Here is a tiny trained network, its code and every weight. The questions are about switching its units off for an input and a class, where a switched-off unit gives its printed mean instead of its output.

import numpy as np


def w(rows, s, z=0):
    codes = np.array(rows[::2]) - 128.0
    scale = np.full(codes.shape[1], s)
    scale[-1] = z or s
    return codes * scale


def f(y):
    return np.maximum(y, 0)


def log_softmax(a):
    a = a - a.max(-1, keepdims=True)
    return a - np.log(np.exp(a).sum(-1, keepdims=True))


def net(x, mask):
    res = np.array(x, float).reshape(1, 4) / 4 @ E
    y = f(res @ A[0][:, :-1].T + A[0][:, -1])
    res = res + np.where(mask, y, B[0][:, -1]) @ B[0][:, :-1]
    return log_softmax(res[-1] @ U[:, :-1].T + U[:, -1])


A, B = {}, {}
E = w([
[15,51,224,146,32,147,1],'x0',
[86,120,128,52,159,112,64],'x1',
[201,88,158,233,243,194,48],'x2',
[41,198,226,143,222,3,105],'x3',
],0.0088)
A[0] = w([
[143,118,86,91,196,137,201,127],'N0',
[186,137,83,68,84,248,98,6],'N1',
[88,113,69,154,201,79,174,107],'N2',
[94,105,121,213,169,62,130,107],'N3',
[194,65,147,175,216,133,71,92],'N4',
[159,229,51,165,189,83,150,145],'N5',
[150,143,106,106,50,183,135,103],'N6',
[81,159,94,73,9,58,197,74],'N7',
[181,41,98,178,181,125,65,106],'N8',
[121,45,138,48,109,71,92,167],'N9',
[77,26,182,218,50,71,92,153],'N10',
[137,57,129,209,223,155,73,116],'N11',
[64,141,170,138,138,45,193,79],'N12',
[113,93,211,102,151,57,69,138],'N13',
[198,1,66,71,88,189,117,23],'N14',
],0.0087,0.0013)
B[0] = w([
[134,220,85,151,121,173,27,210],'N0',
[74,45,108,174,174,108,118,229],'N1',
[49,121,124,203,72,202,133,181],'N2',
[68,72,193,108,171,98,185,184],'N3',
[212,138,194,86,90,135,173,241],'N4',
[123,152,3,165,146,144,127,231],'N5',
[108,57,144,138,215,182,191,198],'N6',
[205,148,126,57,74,136,189,252],'N7',
[197,110,167,80,81,121,129,222],'N8',
[178,130,104,84,107,145,100,184],'N9',
[90,204,52,160,82,180,37,245],'N10',
[198,111,98,113,108,178,172,248],'N11',
[121,73,161,137,212,122,201,198],'N12',
[129,100,85,178,159,130,147,211],'N13',
[71,92,120,135,212,65,131,247],'N14',
],0.0079,0.011)
U = w([
[87,200,69,157,52,233,19,252],'0',
[215,108,238,2,48,168,199,78],'1',
[49,43,223,127,196,131,163,8],'2',
],0.0096,0.00042)

Each question gives the input, the list of numbers given to net, and the class t.
The units are the neurons (one row each of A and B). Each row of codes is followed by its name. A weight is (code - 128) times the scale printed after its matrix; where a second scale follows, it is the last column's (A, B and U).
mask holds one flag per neuron, in row order. A switched-off neuron (its flag False) gives its mean, the last column of its row in B, instead of its output. The means were averaged over made-up inputs and are rounded, as every weight is.
A unit's drop is (log p(t) with every unit on - log p(t) with that unit switched off) / (log p(t) with every unit on - log p(t) with every unit switched off).
The circuit of an input: a set's keep is (log p(t) with only the set's units on - log p(t) with every unit switched off) / (log p(t) with every unit on - log p(t) with every unit switched off). Starting from the 12 units with the biggest drops (on a tie, the unit counted first), units are removed one at a time, each time the one whose removal leaves the highest keep (on an exact tie, the one counted first), for as long as the keep stays at least 0.8.
circuit, biggest first: the units of the circuit, biggest drop first
most important unit: the unit with the biggest drop
k most important neurons: the k neurons with the biggest drops, biggest first
drop of u: that unit's drop, to one decimal
input [5,-1,8,-3], class 1: most important unit -> N4
input [-3,-8,-1,-4], class 2: 4 most important neurons -> [N10; N6; N14; N1]
input [2,1,3,-4], class 2: 2 most important neurons -> [N7; N14]
input [-4,-7,-2,4], class 0: 2 most important neurons -> [N5; N14]
input [-1,-2,2,-3], class 2: circuit, biggest first -> [N7; N10]
input [3,6,5,-3], class 1: 2 most important neurons -> [N4; N8]
input [-6,-8,8,5], class 1: 3 most important neurons -> [N4; N10; N3]
input [-7,-8,7,5], class 0: 3 most important neurons -> [N5; N0; N2]
input [-6,8,-4,-6], class 0: 2 most important neurons -> [N0; N12]
input [5,4,5,-7], class 2: 3 most important neurons -> [N14; N1; N7]
input [8,-7,8,7], class 0: 3 most important neurons -> [N10; N7; N13]
input [-7,0,-7,1], class 0: 4 most important neurons -> [N0; N5; N4; N2]
input [-6,-6,8,2], class 1: drop of N11 -> 0.1
input [-5,7,8,-3], class 1: drop of N4 -> 0.8
input [-6,1,5,-7], class 2: most important unit -> N14
input [3,4,4,-2], class 1: drop of N8 -> 0.3
